Below are the code and all the weights of a small trained network. Each question names an input and a class and asks about switching units off, where a switched-off unit gives its printed mean instead of its output.

import numpy as np


def w(rows, s, z=0):
    codes = np.array(rows[::2]) - 128.0
    scale = np.full(codes.shape[1], s)
    scale[-1] = z or s
    return codes * scale


def f(y):
    return y / 2 * (1 + np.tanh(0.7978845608 * (y + 0.044715 * y**3)))


def log_softmax(a):
    a = a - a.max(-1, keepdims=True)
    return a - np.log(np.exp(a).sum(-1, keepdims=True))


def net(x, mask):
    res = np.array(x, float).reshape(1, 5) / 4 @ E
    y = f(res @ A[0][:, :-1].T + A[0][:, -1])
    res = res + np.where(mask, y, B[0][:, -1]) @ B[0][:, :-1]
    return log_softmax(res[-1] @ U[:, :-1].T + U[:, -1])


A, B = {}, {}
E = w([
[75,154,202,65,117,39,78],'x0',
[246,112,166,214,101,49,146],'x1',
[178,149,203,67,183,173,191],'x2',
[90,144,72,123,198,63,220],'x3',
[105,54,132,76,40,120,207],'x4',
],0.012)
A[0] = w([
[170,193,199,91,161,188,200,166],'neuron 0',
[72,116,50,163,111,97,91,29],'neuron 1',
[57,109,101,84,141,159,134,95],'neuron 2',
[136,133,57,178,145,192,193,67],'neuron 3',
[119,150,40,122,181,124,185,165],'neuron 4',
[167,115,141,187,123,75,115,46],'neuron 5',
[96,93,64,171,105,116,84,24],'neuron 6',
[146,145,106,184,197,162,105,93],'neuron 7',
[140,167,91,178,154,188,122,123],'neuron 8',
[131,133,118,25,75,72,114,78],'neuron 9',
[84,73,186,85,72,70,160,57],'neuron 10',
[118,90,145,145,96,148,82,13],'neuron 11',
[178,109,115,149,77,231,101,101],'neuron 12',
[144,115,213,133,87,173,49,11],'neuron 13',
[109,90,121,113,77,116,178,7],'neuron 14',
[98,173,174,114,141,87,79,51],'neuron 15',
[112,169,188,104,64,153,71,98],'neuron 16',
[70,173,55,85,134,185,78,63],'neuron 17',
[121,218,127,144,215,92,44,105],'neuron 18',
[152,81,60,112,45,191,208,95],'neuron 19',
[106,182,114,73,151,10,153,110],'neuron 20',
[151,161,94,187,68,76,113,142],'neuron 21',
[177,126,155,199,110,61,157,172],'neuron 22',
],0.012,0.0014)
B[0] = w([
[65,12,202,145,113,183,54,249],'neuron 0',
[58,47,171,185,178,171,97,203],'neuron 1',
[203,163,183,130,189,140,153,220],'neuron 2',
[78,177,165,173,49,2,109,215],'neuron 3',
[75,139,133,159,111,128,206,206],'neuron 4',
[180,151,153,108,187,144,120,205],'neuron 5',
[63,87,165,138,112,163,74,195],'neuron 6',
[112,108,24,76,121,107,99,194],'neuron 7',
[197,124,86,106,73,57,86,189],'neuron 8',
[174,141,113,140,110,113,75,208],'neuron 9',
[181,117,87,39,120,98,110,231],'neuron 10',
[89,128,105,137,129,182,129,175],'neuron 11',
[92,166,135,192,96,101,202,224],'neuron 12',
[108,131,73,111,97,161,176,239],'neuron 13',
[151,98,74,52,117,183,147,193],'neuron 14',
[138,159,108,142,50,3,59,204],'neuron 15',
[67,192,142,175,68,179,222,224],'neuron 16',
[231,214,202,150,225,192,134,238],'neuron 17',
[146,89,15,83,147,135,111,246],'neuron 18',
[195,142,58,71,111,99,48,247],'neuron 19',
[92,141,128,172,25,126,190,219],'neuron 20',
[123,112,176,131,154,153,138,206],'neuron 21',
[177,182,194,104,193,183,180,236],'neuron 22',
],0.009,0.013)
U = w([
[178,182,164,118,193,126,132,187],'0',
[118,173,101,128,54,43,75,252],'1',
[149,100,10,73,121,102,80,3],'2',
[49,154,87,159,78,109,231,98],'3',
[62,22,178,136,136,139,55,60],'4',
],0.013,0.002)

Each question gives the input, the list of numbers given to net, and the class t.
The units are the neurons (one row each of A and B). Each row of codes is followed by its name. A weight is (code - 128) times the scale printed after its matrix; where a second scale follows, it is the last column's (A, B and U).
mask holds one flag per neuron, in row order. A switched-off neuron (its flag False) gives its mean, the last column of its row in B, instead of its output. The means were averaged over made-up inputs and are rounded, as every weight is.
A unit's drop is (log p(t) with every unit on - log p(t) with that unit switched off) / (log p(t) with every unit on - log p(t) with every unit switched off).
The circuit of an input: a set's keep is (log p(t) with only the set's units on - log p(t) with every unit switched off) / (log p(t) with every unit on - log p(t) with every unit switched off). Starting from the 12 units with the biggest drops (on a tie, the unit counted first), units are removed one at a time, each time the one whose removal leaves the highest keep (on an exact tie, the one counted first), for as long as the keep stays at least 0.8.
units of the circuit, in order: the units of the circuit, biggest drop first
top k neurons: the k neurons with the biggest drops, biggest first
drop of u: that unit's drop, to one decimal
input [7,-4,6,8,-1], class 3: units of the circuit, in order => (neuron 20)
input [-8,-8,-6,3,8], class 0: top 3 neurons => (neuron 17; neuron 2; neuron 19)
input [-7,-4,2,1,1], class 1: top 2 neurons => (neuron 3; neuron 19)
input [-2,3,-6,-5,-3], class 4: top 2 neurons => (neuron 6; neuron 1)
input [8,1,7,7,5], class 1: units of the circuit, in order => (neuron 20; neuron 10; neuron 9)
input [-4,5,8,-8,-6], class 3: top 2 neurons => (neuron 12; neuron 13)
input [-8,-5,-5,4,8], class 1: units of the circuit, in order => (neuron 3; neuron 19)
input [-2,-8,2,-5,8], class 0: top 3 neurons => (neuron 17; neuron 2; neuron 18)
input [-4,-3,5,-1,6], class 2: top 3 neurons => (neuron 19; neuron 1; neuron 14)
input [6,-4,-3,7,-4], class 3: top 4 neurons => (neuron 20; neuron 4; neuron 19; neuron 8)
input [2,-5,6,-1,4], class 4: top 4 neurons => (neuron 0; neuron 22; neuron 5; neuron 12)
input [3,-1,4,-7,8], class 2: top 3 neurons => (neuron 10; neuron 19; neuron 9)
input [-1,3,-4,0,-4], class 2: top 2 neurons => (neuron 0; neuron 17)
input [-5,3,4,-4,5], class 1: units of the circuit, in order => (neuron 19; neuron 12)
input [3,-5,5,-7,-6], class 3: units of the circuit, in order => (neuron 16)
input [-7,7,8,-6,2], class 4: top 3 neurons => (neuron 0; neuron 17; neuron 2)
input [-6,-2,7,-2,0], class 4: top 2 neurons => (neuron 0; neuron 15)
input [1,7,0,6,-8], class 2: top 3 neurons => (neuron 18; neuron 7; neuron 17)
input [-7,-3,-6,5,5], class 1: units of the circuit, in order => (neuron 19; neuron 3)
input [-2,-5,6,7,-5], class 3: units of the circuit, in order => (neuron 4)
input [-4,5,-1,1,3], class 0: drop of neuron 22 => 0.6
input [2,-7,8,8,-6], class 3: drop of neuron 5 => 0.3
input [5,8,-6,-2,6], class 0: drop of neuron 22 => 0.4
